Below is a small trained network, with its code and all its weights. Each question gives an input and a class and asks what happens when units are switched off, that is, made to give their printed mean instead of their output.

import numpy as np


def w(rows, s, z=0):
    codes = np.array(rows[::2]) - 128.0
    scale = np.full(codes.shape[1], s)
    scale[-1] = z or s
    return codes * scale


def norm(h):
    return h / np.sqrt((h * h).mean(-1, keepdims=True) + 1e-5)


def f(y):
    return np.maximum(y, 0)


def log_softmax(a):
    a = a - a.max(-1, keepdims=True)
    return a - np.log(np.exp(a).sum(-1, keepdims=True))


def net(x, mask):
    res = np.array(x, float).reshape(1, 3) / 4 @ E
    u = 0
    for l in range(3):
        y = f(norm(res) @ A[l][:, :-1].T + A[l][:, -1])
        res = res + np.where(mask[u : u + 8], y, B[l][:, -1]) @ B[l][:, :-1]
        u += 8
    return log_softmax(norm(res)[-1] @ U[:, :-1].T + U[:, -1])


A, B = {}, {}
E = w([
[161,112,90,87,190,112,181,2],'x0',
[113,135,2,202,164,224,190,66],'x1',
[150,194,157,200,88,67,190,104],'x2',
],0.009)
A[0] = w([
[142,129,70,232,125,160,132,144,100],'0.n0',
[124,103,126,112,142,109,123,160,63],'0.n1',
[115,124,91,50,181,135,131,59,209],'0.n2',
[137,81,64,39,174,168,108,130,34],'0.n3',
[132,132,187,110,98,80,122,206,110],'0.n4',
[147,85,55,2,162,148,148,135,91],'0.n5',
[121,122,207,69,127,89,150,150,141],'0.n6',
[139,149,200,148,90,108,141,169,2],'0.n7',
],0.011,0.0034)
B[0] = w([
[117,143,21,143,63,18,157,226,234],'0.n0',
[165,124,143,244,184,119,156,151,149],'0.n1',
[198,43,87,79,174,131,167,82,254],'0.n2',
[30,95,141,73,217,216,82,119,216],'0.n3',
[155,98,220,140,26,254,214,69,241],'0.n4',
[49,169,160,122,236,194,133,36,227],'0.n5',
[139,148,128,95,66,19,74,175,231],'0.n6',
[86,41,172,179,182,125,27,26,192],'0.n7',
],0.011,0.0082)
A[1] = w([
[135,167,60,125,114,150,109,123,23],'1.n0',
[159,116,191,89,110,72,106,127,42],'1.n1',
[147,132,102,144,58,150,143,140,4],'1.n2',
[95,174,66,191,80,187,145,181,74],'1.n3',
[92,113,133,152,100,213,135,156,123],'1.n4',
[118,175,250,139,91,135,94,168,132],'1.n5',
[100,180,139,126,211,117,62,137,54],'1.n6',
[131,129,145,126,163,164,114,158,185],'1.n7',
],0.018,0.0021)
B[1] = w([
[122,130,224,123,69,68,127,125,168],'1.n0',
[109,200,168,64,69,153,159,179,213],'1.n1',
[93,94,142,77,180,167,168,123,178],'1.n2',
[121,177,161,164,194,118,91,232,212],'1.n3',
[236,213,106,60,126,62,120,69,188],'1.n4',
[191,4,107,217,70,210,116,101,255],'1.n5',
[75,63,61,117,149,141,171,54,166],'1.n6',
[152,110,138,137,203,130,142,149,162],'1.n7',
],0.016,0.012)
A[2] = w([
[117,116,204,135,136,169,165,167,193],'2.n0',
[113,147,163,165,125,123,146,144,87],'2.n1',
[153,134,45,189,119,128,175,119,75],'2.n2',
[111,133,152,81,153,118,80,76,105],'2.n3',
[130,147,92,184,154,128,118,87,207],'2.n4',
[69,119,134,104,204,170,52,83,4],'2.n5',
[117,59,163,209,32,158,129,103,96],'2.n6',
[6,179,92,198,145,85,137,211,159],'2.n7',
],0.017,0.0026)
B[2] = w([
[189,145,69,125,133,95,57,73,188],'2.n0',
[118,96,110,83,148,135,113,151,152],'2.n1',
[123,164,122,188,100,103,106,147,160],'2.n2',
[53,165,66,140,130,171,106,149,168],'2.n3',
[120,113,144,142,103,115,142,175,160],'2.n4',
[89,92,94,116,208,180,167,101,200],'2.n5',
[73,47,125,124,66,170,78,96,249],'2.n6',
[70,67,250,113,139,71,113,136,227],'2.n7',
],0.02,0.015)
U = w([
[241,171,138,140,147,164,79,165,56],'0',
[161,55,157,136,5,206,71,92,179],'1',
[131,206,169,137,89,195,167,166,1],'2',
[144,245,139,19,41,116,162,122,94],'3',
[73,109,79,111,203,196,167,91,203],'4',
[142,166,85,210,68,65,196,122,104],'5',
[74,109,241,134,132,58,104,197,157],'6',
],0.014,0.0069)

Each question gives the input, the list of numbers given to net, and the class t.
The units are the neurons (one row each of A and B). Each row of codes is followed by its name. A weight is (code - 128) times the scale printed after its matrix; where a second scale follows, it is the last column's (A, B and U).
mask holds one flag per neuron, layer by layer. A switched-off neuron (its flag False) gives its mean, the last column of its row in B, instead of its output. The means were averaged over made-up inputs and are rounded, as every weight is.
A unit's drop is (log p(t) with every unit on - log p(t) with that unit switched off) / (log p(t) with every unit on - log p(t) with every unit switched off).
most important unit: the unit with the biggest drop
top k neurons: the k neurons with the biggest drops, biggest first
k most important neurons of layer l: the k neurons of layer l with the biggest drops, biggest first
drop of u: that unit's drop, to one decimal
input [7,4,4], class 5: most important unit	1.n5
input [-2,-4,-8], class 4: 2 most important neurons of layer 0	(0.n3; 0.n5)
input [-6,2,5], class 6: top 3 neurons	(0.n0; 1.n3; 0.n6)
input [6,-5,4], class 3: top 3 neurons	(1.n1; 1.n5; 2.n6)
input [-7,0,-8], class 0: top 3 neurons	(1.n4; 2.n6; 0.n7)
input [1,3,1], class 6: top 2 neurons	(0.n0; 1.n5)
input [4,7,5], class 6: top 2 neurons	(1.n5; 0.n0)
input [4,2,3], class 5: top 3 neurons	(1.n5; 2.n7; 2.n6)
input [5,7,2], class 5: top 2 neurons	(0.n2; 1.n5)
input [8,8,2], class 5: 2 most important neurons of layer 1	(1.n5; 1.n2)
input [3,-2,2], class 3: drop of 1.n5	0.4
input [8,-7,1], class 3: drop of 1.n5	0.1
input [7,-3,4], class 3: drop of 1.n5	0.7
input [8,0,2], class 4: drop of 1.n5	0.1
input [-7,1,-6], class 0: most important unit	1.n4
